Here is a tiny trained network, its code and every weight. The questions are about switching its units off for an input and a class, where a switched-off unit gives its printed mean instead of its output.

import numpy as np


def w(rows, s, z=0):
    codes = np.array(rows[::2]) - 128.0
    scale = np.full(codes.shape[1], s)
    scale[-1] = z or s
    return codes * scale


def norm(h):
    return h / np.sqrt((h * h).mean(-1, keepdims=True) + 1e-5)


def f(y):
    return y / 2 * (1 + np.tanh(0.7978845608 * (y + 0.044715 * y**3)))


def log_softmax(a):
    a = a - a.max(-1, keepdims=True)
    return a - np.log(np.exp(a).sum(-1, keepdims=True))


def net(x, mask):
    res = np.array(x, float).reshape(1, 7) / 4 @ E
    u = 0
    for l in range(4):
        y = f(norm(res) @ A[l][:, :-1].T + A[l][:, -1])
        res = res + np.where(mask[u : u + 10], y, B[l][:, -1]) @ B[l][:, :-1]
        u += 10
    return log_softmax(norm(res)[-1] @ U[:, :-1].T + U[:, -1])


A, B = {}, {}
E = w([
[133,130,126,126,132],'x0',
[214,129,197,127,3],'x1',
[108,129,132,130,114],'x2',
[144,205,177,184,174],'x3',
[99,47,84,74,76],'x4',
[135,128,125,128,133],'x5',
[125,128,127,129,124],'x6',
],0.0037)
A[0] = w([
[118,86,55,201,138,163],'0.n0',
[122,213,122,114,84,81],'0.n1',
[148,190,84,98,167,145],'0.n2',
[128,75,78,109,191,118],'0.n3',
[61,132,127,116,151,40],'0.n4',
[146,131,149,158,94,85],'0.n5',
[161,125,108,126,130,72],'0.n6',
[253,230,190,118,49,59],'0.n7',
[166,213,101,139,216,194],'0.n8',
[94,187,126,211,152,248],'0.n9',
],0.0046,0.0013)
B[0] = w([
[121,107,194,50,136,144],'0.n0',
[37,73,96,162,206,131],'0.n1',
[56,142,142,94,97,138],'0.n2',
[99,111,170,110,137,153],'0.n3',
[158,98,119,66,235,128],'0.n4',
[84,131,51,221,172,137],'0.n5',
[87,145,150,166,128,119],'0.n6',
[76,2,115,207,184,252],'0.n7',
[138,104,145,47,39,184],'0.n8',
[111,120,180,29,53,180],'0.n9',
],0.0035,0.0036)
A[1] = w([
[223,84,148,122,89,186],'1.n0',
[84,194,149,125,251,116],'1.n1',
[132,210,116,150,49,21],'1.n2',
[72,103,79,3,169,195],'1.n3',
[115,100,122,152,58,147],'1.n4',
[116,64,134,129,111,102],'1.n5',
[190,104,27,172,111,118],'1.n6',
[117,210,93,235,100,189],'1.n7',
[56,139,66,30,109,119],'1.n8',
[207,120,159,143,160,2],'1.n9',
],0.0042,0.0007)
B[1] = w([
[67,162,97,129,138,180],'1.n0',
[152,252,137,75,15,164],'1.n1',
[159,144,128,152,97,109],'1.n2',
[219,62,201,147,159,255],'1.n3',
[163,199,103,124,201,177],'1.n4',
[146,110,62,118,188,173],'1.n5',
[155,154,78,135,94,147],'1.n6',
[131,68,124,130,183,131],'1.n7',
[147,79,179,138,170,208],'1.n8',
[89,93,152,160,119,113],'1.n9',
],0.0038,0.0028)
A[2] = w([
[200,106,232,185,77,254],'2.n0',
[67,243,135,100,185,25],'2.n1',
[174,78,2,134,89,209],'2.n2',
[154,124,191,102,138,113],'2.n3',
[127,143,177,221,12,100],'2.n4',
[161,131,36,154,83,78],'2.n5',
[118,169,113,111,110,88],'2.n6',
[25,131,89,187,124,112],'2.n7',
[130,31,117,86,254,124],'2.n8',
[201,134,98,48,211,181],'2.n9',
],0.004,0.00099)
B[2] = w([
[21,138,93,69,186,245],'2.n0',
[166,123,65,113,24,116],'2.n1',
[153,252,93,170,92,230],'2.n2',
[144,127,171,99,156,162],'2.n3',
[117,160,97,142,195,192],'2.n4',
[99,175,57,80,120,144],'2.n5',
[151,150,108,161,99,102],'2.n6',
[128,119,105,190,167,133],'2.n7',
[89,165,130,209,113,251],'2.n8',
[145,124,201,196,101,176],'2.n9',
],0.004,0.0023)
A[3] = w([
[131,66,102,106,177,28],'3.n0',
[147,245,128,140,74,32],'3.n1',
[162,125,127,32,90,83],'3.n2',
[97,138,75,139,157,118],'3.n3',
[184,151,168,153,176,103],'3.n4',
[130,255,78,135,119,96],'3.n5',
[108,71,80,133,133,196],'3.n6',
[129,155,159,64,47,255],'3.n7',
[180,100,147,92,152,158],'3.n8',
[126,45,158,142,119,137],'3.n9',
],0.0061,0.00095)
B[3] = w([
[149,147,97,218,93,174],'3.n0',
[148,4,38,140,100,196],'3.n1',
[83,159,218,146,117,188],'3.n2',
[176,100,142,126,143,176],'3.n3',
[36,138,170,122,123,152],'3.n4',
[216,42,57,154,128,226],'3.n5',
[202,136,48,118,163,227],'3.n6',
[128,231,127,92,114,245],'3.n7',
[75,190,109,203,165,170],'3.n8',
[99,129,110,182,189,248],'3.n9',
],0.0044,0.0017)
U = w([
[65,163,240,155,181,104],'0',
[147,22,35,191,174,34],'1',
[183,202,108,37,2,255],'2',
],0.0077,0.00045)

Each question gives the input, the list of numbers given to net, and the class t.
The units are the neurons (one row each of A and B). Each row of codes is followed by its name. A weight is (code - 128) times the scale printed after its matrix; where a second scale follows, it is the last column's (A, B and U).
mask holds one flag per neuron, layer by layer. A switched-off neuron (its flag False) gives its mean, the last column of its row in B, instead of its output. The means were averaged over made-up inputs and are rounded, as every weight is.
A unit's drop is (log p(t) with every unit on - log p(t) with that unit switched off) / (log p(t) with every unit on - log p(t) with every unit switched off).
The circuit of an input: a set's keep is (log p(t) with only the set's units on - log p(t) with every unit switched off) / (log p(t) with every unit on - log p(t) with every unit switched off). Starting from the 12 units with the biggest drops (on a tie, the unit counted first), units are removed one at a time, each time the one whose removal leaves the highest keep (on an exact tie, the one counted first), for as long as the keep stays at least 0.8.
circuit, biggest first: the units of the circuit, biggest drop first
top k neurons: the k neurons with the biggest drops, biggest first
top k neurons in layer l: the k neurons of layer l with the biggest drops, biggest first
drop when u is switched off: that unit's drop, to one decimal
input [2,6,6,8,3,3,-8], class 1: circuit, biggest first -> [0.n7; 3.n2]
input [-7,-2,5,4,0,6,-5], class 2: top 2 neurons -> [0.n7; 3.n7]
input [2,0,-7,5,-1,0,6], class 2: circuit, biggest first -> [1.n3; 2.n1; 0.n9]
input [-7,7,-8,7,1,-6,-7], class 1: circuit, biggest first -> [0.n7]
input [5,-4,4,-8,-1,1,-1], class 0: circuit, biggest first -> [3.n5; 3.n1]
input [3,-8,7,4,5,-8,-4], class 0: top 2 neurons -> [0.n7; 1.n1]
input [-4,-2,-1,2,-1,2,-1], class 2: circuit, biggest first -> [0.n7; 0.n9]
input [-1,-8,5,8,-5,2,-2], class 2: top 2 neurons -> [1.n1; 2.n1]
input [2,-7,-7,-6,-3,-3,2], class 0: top 2 neurons -> [0.n7; 1.n1]
input [-5,-8,4,3,7,0,-7], class 0: top 3 neurons -> [0.n7; 1.n3; 3.n5]
input [4,-8,-8,6,-7,2,-3], class 2: top 2 neurons -> [1.n1; 2.n1]
input [-5,-7,-1,-5,-5,1,4], class 0: top 2 neurons in layer 1 -> [1.n3; 1.n1]
input [-2,0,-4,5,-7,-1,-3], class 2: top 3 neurons -> [1.n1; 0.n9; 1.n3]
input [-5,3,-3,-1,-6,-8,6], class 1: top 2 neurons in layer 1 -> [1.n3; 1.n8]
input [2,-6,1,8,-1,2,1], class 2: top 2 neurons -> [1.n1; 2.n1]
input [0,-4,6,2,2,5,7], class 0: top neuron in layer 0 -> [0.n7]
input [2,5,3,4,8,-5,5], class 1: top 2 neurons in layer 3 -> [3.n5; 3.n1]
input [8,-1,7,8,-4,0,4], class 2: top 2 neurons in layer 0 -> [0.n9; 0.n8]
input [-6,4,0,4,8,-7,5], class 1: drop when 0.n8 is switched off -> 0.2
input [4,-8,-4,4,6,-7,-7], class 0: drop when 0.n7 is switched off -> 0.3
input [-3,-4,-5,4,-6,5,4], class 2: top neuron -> [1.n1]
input [2,4,-1,7,8,7,-8], class 1: drop when 1.n8 is switched off -> 0.0
